Here is a tiny trained network, its code and every weight. The questions are about switching its units off for an input and a class, where a switched-off unit gives its printed mean instead of its output.

import numpy as np


def w(rows, s, z=0):
    codes = np.array(rows[::2]) - 128.0
    scale = np.full(codes.shape[1], s)
    scale[-1] = z or s
    return codes * scale


def f(y):
    return np.maximum(y, 0)


def log_softmax(a):
    a = a - a.max(-1, keepdims=True)
    return a - np.log(np.exp(a).sum(-1, keepdims=True))


def net(x, mask):
    res = np.array(x, float).reshape(1, 3) / 4 @ E
    y = f(res @ A[0][:, :-1].T + A[0][:, -1])
    res = res + np.where(mask, y, B[0][:, -1]) @ B[0][:, :-1]
    return log_softmax(res[-1] @ U[:, :-1].T + U[:, -1])


A, B = {}, {}
E = w([
[242,254,57,152,167],'x0',
[128,216,160,85,19],'x1',
[17,240,102,43,181],'x2',
],0.0061)
A[0] = w([
[145,105,92,161,215,85],'N1',
[91,132,123,53,140,79],'N2',
[182,103,141,125,254,80],'N3',
[88,176,109,103,186,76],'N4',
[56,132,73,50,180,65],'N5',
[173,97,107,173,114,130],'N6',
[147,82,129,105,182,96],'N7',
[161,44,154,112,92,71],'N8',
[92,62,171,108,171,156],'N9',
[214,200,41,121,152,128],'N10',
[48,73,143,123,121,115],'N11',
[94,138,89,89,157,80],'N12',
[201,83,166,169,113,74],'N13',
[169,108,136,67,100,252],'N14',
[181,144,131,147,156,69],'N15',
[125,83,145,173,226,90],'N16',
[61,89,166,144,117,44],'N17',
[148,151,111,112,160,111],'N18',
[138,66,114,207,85,65],'N19',
[161,165,25,169,158,130],'N20',
[100,90,78,205,215,75],'N21',
[174,181,115,110,102,165],'N22',
[206,94,93,169,120,102],'N23',
[162,66,158,217,80,79],'N24',
[77,73,183,84,93,99],'N25',
[27,60,129,118,84,121],'N26',
[83,29,147,77,74,32],'N27',
[71,159,113,131,176,92],'N28',
],0.0091,0.0028)
B[0] = w([
[195,207,188,109,37,189],'N1',
[76,112,114,89,124,174],'N2',
[166,180,209,146,51,196],'N3',
[71,68,64,63,169,193],'N4',
[88,95,66,87,181,205],'N5',
[56,86,89,68,195,193],'N6',
[167,181,205,114,58,166],'N7',
[64,69,101,124,169,208],'N8',
[199,177,170,176,79,216],'N9',
[212,71,120,223,113,253],'N10',
[195,88,96,203,84,217],'N11',
[84,90,87,72,180,168],'N12',
[45,116,84,58,152,210],'N13',
[132,208,173,61,125,200],'N14',
[130,64,75,162,164,162],'N15',
[148,183,222,79,84,198],'N16',
[198,128,63,146,96,189],'N17',
[158,73,72,152,154,163],'N18',
[62,95,96,79,196,205],'N19',
[182,124,96,180,75,215],'N20',
[166,188,195,31,72,200],'N21',
[162,158,176,199,37,204],'N22',
[63,74,57,79,203,205],'N23',
[24,116,90,45,157,234],'N24',
[201,124,122,255,78,223],'N25',
[214,141,120,214,131,242],'N26',
[186,71,109,183,114,228],'N27',
[62,98,82,54,160,180],'N28',
],0.006,0.0057)
U = w([
[217,124,105,211,86,129],'0',
[85,94,31,98,160,18],'1',
[167,197,255,117,15,254],'2',
],0.0068,0.0025)

Each question gives the input, the list of numbers given to net, and the class t.
The units are the neurons (one row each of A and B). Each row of codes is followed by its name. A weight is (code - 128) times the scale printed after its matrix; where a second scale follows, it is the last column's (A, B and U).
mask holds one flag per neuron, in row order. A switched-off neuron (its flag False) gives its mean, the last column of its row in B, instead of its output. The means were averaged over made-up inputs and are rounded, as every weight is.
A unit's drop is (log p(t) with every unit on - log p(t) with that unit switched off) / (log p(t) with every unit on - log p(t) with every unit switched off).
The circuit of an input: a set's keep is (log p(t) with only the set's units on - log p(t) with every unit switched off) / (log p(t) with every unit on - log p(t) with every unit switched off). Starting from the 12 units with the biggest drops (on a tie, the unit counted first), units are removed one at a time, each time the one whose removal leaves the highest keep (on an exact tie, the one counted first), for as long as the keep stays at least 0.8.
circuit, biggest first: the units of the circuit, biggest drop first
most important unit: the unit with the biggest drop
k most important neurons: the k neurons with the biggest drops, biggest first
drop of u: that unit's drop, to one decimal
input [-8,-6,0], class 0: circuit, biggest first -> [N26; N25]
input [4,4,6], class 1: circuit, biggest first -> [N4; N5]
input [-6,-8,-7], class 2: circuit, biggest first -> [N16; N21]
input [-2,7,8], class 1: 2 most important neurons -> [N5; N4]
input [-5,4,-8], class 1: circuit, biggest first -> [N24; N19]
input [-5,-6,0], class 2: circuit, biggest first -> [N16; N21]
input [3,-3,-4], class 1: most important unit -> N23
input [-5,0,5], class 0: 4 most important neurons -> [N26; N25; N24; N11]
input [2,-5,-6], class 1: drop of N19 -> 0.1
input [-1,5,5], class 1: drop of N4 -> 0.2
input [-8,-8,5], class 0: drop of N11 -> 0.2
input [2,-4,3], class 2: drop of N9 -> -0.1
